Below are the code and all the weights of a small trained network. Each question names an input and a target symbol and asks about switching units off, where a switched-off unit gives its printed mean instead of its output.

import numpy as np


def w(rows, s, z=0):
    codes = np.array(rows[::2]) - 128.0
    scale = np.full(codes.shape[1], s)
    scale[-1] = z or s
    return codes * scale


def norm(h):
    return h / np.sqrt((h * h).mean(-1, keepdims=True) + 1e-5)


def f(y):
    return np.maximum(y, 0)


def softmax(a):
    e = np.exp(a - a.max(-1, keepdims=True))
    return e / e.sum(-1, keepdims=True)


def log_softmax(a):
    a = a - a.max(-1, keepdims=True)
    return a - np.log(np.exp(a).sum(-1, keepdims=True))


def net(x, mask):
    ids = ['αεζξφψ'.index(c) for c in x.split()]
    T = len(ids)
    res = E[ids] + P[:T]
    q, k, v = (norm(res) @ M[0].T for M in (Q, K, V))
    z = softmax(np.where(np.tri(T) > 0, q @ k.T / 3**0.5, -1e9)) @ v
    res = res + np.where(mask[0], z, O[0][:, -1]) @ O[0][:, :-1]
    y = f(norm(res) @ A[0][:, :-1].T + A[0][:, -1])
    res = res + np.where(mask[1:9], y, B[0][:, -1]) @ B[0][:, :-1]
    return log_softmax(norm(res)[-1] @ U[:, :-1].T + U[:, -1])


Q, K, V, O, A, B = {}, {}, {}, {}, {}, {}
E = w([
[198,195,62,203,152],'α',
[169,181,26,172,153],'ε',
[191,127,22,128,167],'ζ',
[15,10,144,199,138],'ξ',
[221,36,210,148,191],'φ',
[150,254,210,123,14],'ψ',
],0.0097)
P = w([
[142,61,95,165,1],'0',
[132,96,107,176,59],'1',
[127,132,119,180,98],'2',
[117,163,129,180,129],'3',
[105,183,139,179,160],'4',
[89,197,160,182,192],'5',
[91,214,163,188,210],'6',
],0.0078)
Q[0] = w([
[98,145,80,61,100],'H0',
[117,124,105,254,145],'H0',
[144,181,96,153,151],'H0',
],0.021)
K[0] = w([
[189,61,134,132,53],'H0',
[108,161,185,84,200],'H0',
[43,108,255,88,123],'H0',
],0.013)
V[0] = w([
[109,160,86,94,135],'H0',
[255,198,110,137,176],'H0',
[172,58,80,55,152],'H0',
],0.0091)
O[0] = w([
[87,109,158,1,101,58],'H0',
[10,80,102,149,76,129],'H0',
[12,178,127,118,222,2],'H0',
],0.01,0.0053)
A[0] = w([
[56,134,167,70,221,193],'N0',
[52,123,154,218,174,68],'N1',
[181,203,127,121,74,130],'N2',
[165,250,93,127,174,2],'N3',
[201,253,110,169,146,227],'N4',
[97,114,55,51,152,107],'N5',
[162,84,103,63,96,134],'N6',
[94,58,113,42,97,94],'N7',
],0.013,0.0043)
B[0] = w([
[64,219,113,203,130,136],'N0',
[159,152,109,65,139,181],'N1',
[196,152,139,88,107,204],'N2',
[98,7,37,161,238,151],'N3',
[70,168,155,85,83,250],'N4',
[190,42,219,77,120,133],'N5',
[56,160,197,100,138,140],'N6',
[177,130,167,59,193,134],'N7',
],0.013)
U = w([
[139,112,92,219,105,148],'α',
[80,91,164,7,158,1],'ε',
[129,184,162,92,76,143],'ζ',
[29,160,104,124,153,231],'ξ',
[75,58,106,93,101,146],'φ',
[187,166,79,88,185,44],'ψ',
],0.014,0.0043)

Each question gives the input, a string of symbols that net reads in full, and the target symbol t.
The units are the heads (3 rows each of Q, K, V and O) and the neurons (one row each of A and B). Each row of codes is followed by its name. A weight is (code - 128) times the scale printed after its matrix; where a second scale follows, it is the last column's (O, A, B and U).
mask holds one flag per unit, heads first, then neurons. A switched-off unit (its flag False) gives its mean, the last column of its rows in O or B, instead of its output. The means were averaged over made-up inputs and are rounded, as every weight is.
A unit's drop is (log p(t) with every unit on - log p(t) with that unit switched off) / (log p(t) with every unit on - log p(t) with every unit switched off).
The circuit of an input: a set's keep is (log p(t) with only the set's units on - log p(t) with every unit switched off) / (log p(t) with every unit on - log p(t) with every unit switched off). Starting from all 9 units, units are removed one at a time, each time the one whose removal leaves the highest keep (on an exact tie, the one counted first), for as long as the keep stays at least 0.8.
units of the circuit, in order: the units of the circuit, biggest drop first
most important unit: the unit with the biggest drop
k most important neurons: the k neurons with the biggest drops, biggest first
drop of u: that unit's drop, to one decimal
input ψ ψ ζ ζ ξ α, target ψ: units of the circuit, in order => [H0; N3]
input ξ ξ φ ξ ξ ε ξ, target ε: most important unit => N1
input ζ ζ ξ ε, target ψ: units of the circuit, in order => [H0; N3]
input ψ ξ φ ε ζ, target ξ: units of the circuit, in order => [N4; N3; H0]
input ψ α φ ε ξ, target ε: units of the circuit, in order => [H0; N1]
input ε ξ ξ, target ζ: units of the circuit, in order => [H0; N3]
input φ ε ψ ψ ξ, target α: 3 most important neurons => [N4; N2; N1]
input ε φ φ ψ φ, target α: units of the circuit, in order => [N4; H0]
input φ ξ φ α, target ξ: units of the circuit, in order => [H0; N4; N3]
input ψ φ ε, target ξ: 2 most important neurons => [N4; N3]
input α α ε, target φ: units of the circuit, in order => [H0; N4]
input α ψ ε ψ ξ, target α: 2 most important neurons => [N4; N2]
input ξ ε α α, target ψ: 2 most important neurons => [N3; N2]
input ζ φ α ε α ξ, target φ: 4 most important neurons => [N2; N4; N1; N6]
input ε α ζ, target ε: most important neuron => [N7]
input ψ ψ φ ξ α ξ, target φ: 2 most important neurons => [N2; N4]
input ξ α ε, target ψ: 2 most important neurons => [N3; N2]
input ψ ξ ψ α ψ ε φ, target ε: 4 most important neurons => [N7; N1; N2; N3]
input ψ ε φ, target ε: 2 most important neurons => [N7; N2]
input ε φ ψ ε φ ζ, target ξ: most important unit => N2
input ψ φ ε α φ φ, target ψ: drop of H0 => 1.8
input ξ φ ζ ξ, target ξ: drop of N0 => 0.8
input φ ζ ξ, target ξ: drop of N0 => 0.4
input α φ ζ ε, target ξ: drop of H0 => 0.3
